[[ -9 -22  24  69  69  70  69]
 [ 50 -50  11 -26 -26 -27 -26]
 [ 56 -56  -3   0   0   0   0]
 [ 11  19 -31 -84 -85 -84 -84]
 [ 24 -41  16  37  37  37  37]]
=>
[[ 11  19 -31 -84 -85 -84 -84]
 [ -9 -22  24  69  69  70  69]
 [ 24 -41  16  37  37  37  37]
 [ 50 -50  11 -26 -26 -27 -26]
 [ 56 -56  -3   0   0   0   0]]

[[ 40 -40  -6 -85 -29  -7 -34  63   2  89  50]
 [ 22  76  87  53  62 -48  37  43  79  25  12]
 [ 86  56 -51  80  43  34  13 -14  65 -23  82]]
=>
[[ 22  76  87  53  62 -48  37  43  79  25  12]
 [ 86  56 -51  80  43  34  13 -14  65 -23  82]
 [ 40 -40  -6 -85 -29  -7 -34  63   2  89  50]]

[[-17 -38  23 -24  54  64  45  28 -22 -65 -58]
 [-53  20 -50 -12 -32 -46  20   2 -59  -3 -24]
 [ 27   6  19 -72  22 -34  -2 -59 -33 -22 -15]
 [ 69 -25  -1   1  43  55 -22  32  53 -13   7]
 [  0  67  -4  45  57 -12  22  60 -71  56 -53]
 [ 23 -21 -19 -52  58  25 -42 -37 -17 -25  39]
 [ 54  32 -50  11 -23  21 -13  42 -35 -22  27]]
=>
[[  0  67  -4  45  57 -12  22  60 -71  56 -53]
 [ 54  32 -50  11 -23  21 -13  42 -35 -22  27]
 [-53  20 -50 -12 -32 -46  20   2 -59  -3 -24]
 [ 27   6  19 -72  22 -34  -2 -59 -33 -22 -15]
 [ 23 -21 -19 -52  58  25 -42 -37 -17 -25  39]
 [ 69 -25  -1   1  43  55 -22  32  53 -13   7]
 [-17 -38  23 -24  54  64  45  28 -22 -65 -58]]

[[  3   4   2  -2   2   3  -5   4]
 [ 51 -38  64 -61 -70  46  39 -54]
 [ 39 -29  50 -48 -55  36  29 -39]
 [  5   0   4  -5  -3   4  -1   0]
 [-44  42 -62  59  69 -41 -41  54]
 [ 47 -40  63 -61 -69  43  41 -52]]
=>
[[-44  42 -62  59  69 -41 -41  54]
 [  3   4   2  -2   2   3  -5   4]
 [  5   0   4  -5  -3   4  -1   0]
 [ 39 -29  50 -48 -55  36  29 -39]
 [ 51 -38  64 -61 -70  46  39 -54]
 [ 47 -40  63 -61 -69  43  41 -52]]

[[ 13 -23 -50  26]
 [ 14  35 -51   1]
 [ 32  18 -65  -6]]
=>
[[ 14  35 -51   1]
 [ 32  18 -65  -6]
 [ 13 -23 -50  26]]

[[  3   4  -1   2  -6  -2   3  -9]
 [-19 -11 -41  88  76 -60  -8   9]
 [ 15  14  40 -79 -66  54   5  -4]
 [ -7  -8 -15  32  33 -20  -1   1]
 [ 17   9  42 -79 -57  56   7   7]
 [ 22  20  30 -65 -73  41  13 -34]
 [  3   7   5  -6 -24  -3   2 -26]]
=>
[[ 22  20  30 -65 -73  41  13 -34]
 [ 15  14  40 -79 -66  54   5  -4]
 [ 17   9  42 -79 -57  56   7   7]
 [  3   7   5  -6 -24  -3   2 -26]
 [  3   4  -1   2  -6  -2   3  -9]
 [ -7  -8 -15  32  33 -20  -1   1]
 [-19 -11 -41  88  76 -60  -8   9]]

[[ 80  46 -47  34  70 -84  60]
 [-51  72 -69 -75  58  54 -64]]
=>
[[-51  72 -69 -75  58  54 -64]
 [ 80  46 -47  34  70 -84  60]]

[[-92 -81  -1 -31 -24  -9   4 -36 -83  46   8 -72  56]
 [-43 -59  37  -2  46  13 -34  64  51  30 -48  20 -13]]
=>
[[-43 -59  37  -2  46  13 -34  64  51  30 -48  20 -13]
 [-92 -81  -1 -31 -24  -9   4 -36 -83  46   8 -72  56]]
